In the rows, 128 means zero.
Each row has a hidden stage along a path, written after it and counted from one end. A new block has a new path.
[201 197 123 127 138  75 146 141 119  93 102 131  73 122 221 113 156 124
 169 107 138 116  61 118 173 133 171 103 107 114 115  93 111 109  95  82
 112 121 122 156 122 154 145  97 135 167  87 125 119 138  91 108 131 112
 135 138   4 148 143 175 164 132 143 122 120 131 123 167 105 220 105 121
 136 142 106  83 131 145 130] -> 1
[187 128 101 145 114  72 148 133 113 167 142 129 110 140 129 130 168 123
 173 123 142 127 117 107 160 132 179 115 115 128  97 113  66 124  93 118
 114 133 129 167 110 155 107 109 135 138 100 126 125 115  82 123 125 108
 140 113 106 150 123 132 134 120 125 115 128 140 112 123 135 140 140 124
 118 140 142  96 148 166 142] -> 4
[207 180 107 129 125  66 125 133 127 125 115 150 103 117 177 110 189 133
 181 140 140 128  85 125 162 147 194 114 118 120 110 145 124 106  89  96
  96 131 123 162 107 162 132 112 138 154  98  99 143 126  96 132 112 124
 131 146  36 135 127 144 161 127 142 117 121 126  96 137 119 179 117 142
 135 133 130  79 120 150 126] -> 3
[222 140 110 138 122  89 103  90 116 163 109 134 109 117 151 124 192 128
 159 139 126 123 105 109 142 191 199  89 123 124 116 105 117 121  66 122
 122 108  89 179  94 146 128 105 147 121  96 110 136 133  84 126 120 119
 134 106 121 140 110 131 139 128 157 123 118 143 109  92 129  94 134 113
 107 130 139  89 114 169 135] -> 4
[218 167 139 119 108  85 119 127 106 144 115 138  99 116 178 121 197 120
 169 124 124 108  72 112 154 150 187 121 118 127 106 132 116 129  67 101
 113 128 117 159 108 156 137 110 143 142  98  93 137 133  76 125 110 117
 128 109  40 129 138 150 166 130 127 117 113 141 115 147 105 171 132 141
  98 138 144  77 124 165 127] -> 3
[198 159 112 139 138  52 135 133 116 105 182 139  90 134 135 121 139  97
 174  98 128 132  97  75 174 138 166 137 116 137 112 120 125 131  95 124
 100 178 112 144 130 174 120  97 143 155  90 120 133 119  66 122 156 155
 183 135  64 152 127 159 133 158 120 114 108  93 102 160 125 178 134 150
 143 142 105  98 116 148 140] -> 9
[218 237 117 137 123 132 107 130 128 115  63 140  99 111 207 145 181 142
 165 128 118 133  78 112 146 143 186  88 105 124 144 137  91  93  87 128
 136 120 108 142 125 137 154 102 149 144  72 120 125 136  98 114 130 125
 138 133  20 132 132 142 167 142 133 132 130 138 119 159  98 151 128 139
 112 145 120  93 120 129 130] -> 2
[225 221 124 155 131 120 100 143 123 142  73 141 131 119 188 117 201 122
 180 124 123 120  94 115 154 133 200  76 117 144 129 125 103 125  68 119
 127 124 110 169 104 161 151 110 146 135  95 118 139 125  37 131 111 111
 131 121  55 120  80 127 158 132 134 125 125 119 115 125 108 146 136 122
 104 134 123  91 103 163 144] -> 3
[199 132 110 123 110  90 116 134 119 161 134 139 115  91 158 117 192 131
 164 130 117 114  94 110 154 135 184 145 124 128 131 101 115 109  66 134
 128 104 133 126 113 146 120 119 152 132 113 127 146 114  80 131 103 119
 125 105 108 137 108 143 153 114 142 119 122 140 119 118 118 126 134 106
 122 128 158  91 126 166 134] -> 5
[187 129 120 143 117  92 117 148 117 153 145 142 110 122 131 126 158 110
 157 123 120 118 128 110 130 125 167 126 119 139 133  90 151 132  92 123
 128 123 110 163 100 165 120 113 144 112 117 103 151 132  78 140 108 149
 127 120 135 122 110 129 125 127 132 130 113 135 122 116 125 115 152 118
 114 130 146 100 129 168 115] -> 6
[205 155 110 145 132 109 118 133 112 144 134 114 114 138 120 125 154 121
 161 133 129 130 110  83 152 128 165 115  87 132 120 110 145 127 106 143
 108 111 109 142 126 162 123 112 134 134  89 131 138 119  74 131 130 150
 136 127 121 141 109 135 133 128 116 122 119 107 111 132 114 140 151 134
 114 149 140 107 131 149 130] -> 7
[190 167 109 141 116  85 110 135 109 148  94 143 113 139 167 111 192 156
 180 131 116 129  91  97 149 128 187 108 126 136 122 121 131 104  71 117
 124 127 125 175 105 153 129 107 169 132  81  99 127 126  54 119 120 132
 129  92  69 124 120 131 160 131 144 126 121 127 115 134 113 120 145 130
 109 152 150  93 143 164 135] -> 4
